Here is a tiny trained network, its code and every weight. The questions are about switching its units off for an input and a class, where a switched-off unit gives its printed mean instead of its output.

import numpy as np


def w(rows, s, z=0):
    codes = np.array(rows[::2]) - 128.0
    scale = np.full(codes.shape[1], s)
    scale[-1] = z or s
    return codes * scale


def f(y):
    return np.maximum(y, 0)


def log_softmax(a):
    a = a - a.max(-1, keepdims=True)
    return a - np.log(np.exp(a).sum(-1, keepdims=True))


def net(x, mask):
    res = np.array(x, float).reshape(1, 7) / 4 @ E
    y = f(res @ A[0][:, :-1].T + A[0][:, -1])
    res = res + np.where(mask, y, B[0][:, -1]) @ B[0][:, :-1]
    return log_softmax(res[-1] @ U[:, :-1].T + U[:, -1])


A, B = {}, {}
E = w([
[159,81,196,203],'x0',
[21,120,82,136],'x1',
[138,83,2,211],'x2',
[197,102,130,153],'x3',
[77,210,121,193],'x4',
[42,89,177,133],'x5',
[80,82,168,104],'x6',
],0.0076)
A[0] = w([
[198,94,143,255,200],'N1',
[98,55,152,109,182],'N2',
[66,124,91,72,219],'N3',
[97,164,119,214,125],'N4',
[36,155,129,144,253],'N5',
[154,167,24,102,235],'N6',
[75,79,181,112,99],'N7',
[188,72,200,92,232],'N8',
[139,113,82,114,190],'N9',
[167,217,116,165,153],'N10',
[152,123,86,205,194],'N11',
[137,161,99,99,163],'N12',
[200,115,80,183,147],'N13',
[166,111,59,174,116],'N14',
[143,58,120,114,153],'N15',
[161,93,119,139,172],'N16',
[89,195,164,182,159],'N17',
],0.014,0.0042)
B[0] = w([
[96,138,170,200,247],'N1',
[16,148,220,107,190],'N2',
[97,111,119,58,199],'N3',
[83,89,108,166,191],'N4',
[55,96,73,101,218],'N5',
[141,72,43,68,243],'N6',
[86,40,185,84,185],'N7',
[197,235,232,131,239],'N8',
[176,21,134,106,181],'N9',
[152,147,83,155,199],'N10',
[94,89,140,175,221],'N11',
[155,93,111,74,168],'N12',
[193,115,114,197,227],'N13',
[198,58,116,180,217],'N14',
[138,120,201,113,179],'N15',
[140,111,174,178,176],'N16',
[97,160,3,133,188],'N17',
],0.0072,0.012)
U = w([
[126,166,185,223,5],'0',
[237,224,175,76,118],'1',
[142,93,61,1,191],'2',
[64,120,79,208,86],'3',
[51,206,3,206,110],'4',
[202,53,40,207,90],'5',
[46,99,183,65,208],'6',
],0.0085,0.0029)

Each question gives the input, the list of numbers given to net, and the class t.
The units are the neurons (one row each of A and B). Each row of codes is followed by its name. A weight is (code - 128) times the scale printed after its matrix; where a second scale follows, it is the last column's (A, B and U).
mask holds one flag per neuron, in row order. A switched-off neuron (its flag False) gives its mean, the last column of its row in B, instead of its output. The means were averaged over made-up inputs and are rounded, as every weight is.
A unit's drop is (log p(t) with every unit on - log p(t) with that unit switched off) / (log p(t) with every unit on - log p(t) with every unit switched off).
The circuit of an input: a set's keep is (log p(t) with only the set's units on - log p(t) with every unit switched off) / (log p(t) with every unit on - log p(t) with every unit switched off). Starting from the 12 units with the biggest drops (on a tie, the unit counted first), units are removed one at a time, each time the one whose removal leaves the highest keep (on an exact tie, the one counted first), for as long as the keep stays at least 0.8.
units of the circuit, in order: the units of the circuit, biggest drop first
most important unit: the unit with the biggest drop
k most important neurons: the k neurons with the biggest drops, biggest first
drop when u is switched off: that unit's drop, to one decimal
input [7,5,7,-8,-6,1,-1], class 6: most important unit : N2
input [-8,6,5,4,-3,-7,8], class 2: units of the circuit, in order : (N3 N6)
input [-8,8,-1,6,4,4,6], class 2: units of the circuit, in order : (N1 N3)
input [-1,7,2,-7,0,6,0], class 6: units of the circuit, in order : (N7 N3)
input [7,-5,1,-3,-1,-1,4], class 1: 2 most important neurons : (N8 N4)
input [-6,-3,1,4,2,8,-8], class 2: units of the circuit, in order : (N1 N13)
input [5,5,7,8,-8,2,-2], class 0: 3 most important neurons : (N1 N2 N15)
input [-4,-7,-5,-3,5,0,-7], class 4: units of the circuit, in order : (N17 N10)
input [-4,5,1,-3,1,-1,-8], class 2: units of the circuit, in order : (N6 N1)
input [-7,-6,-7,-4,-7,-1,8], class 1: drop when N8 is switched off : 1.5
input [-3,2,-8,4,-7,-8,5], class 1: drop when N8 is switched off : 0.2
input [-3,-3,-1,0,6,-5,3], class 4: drop when N14 is switched off : 0.3
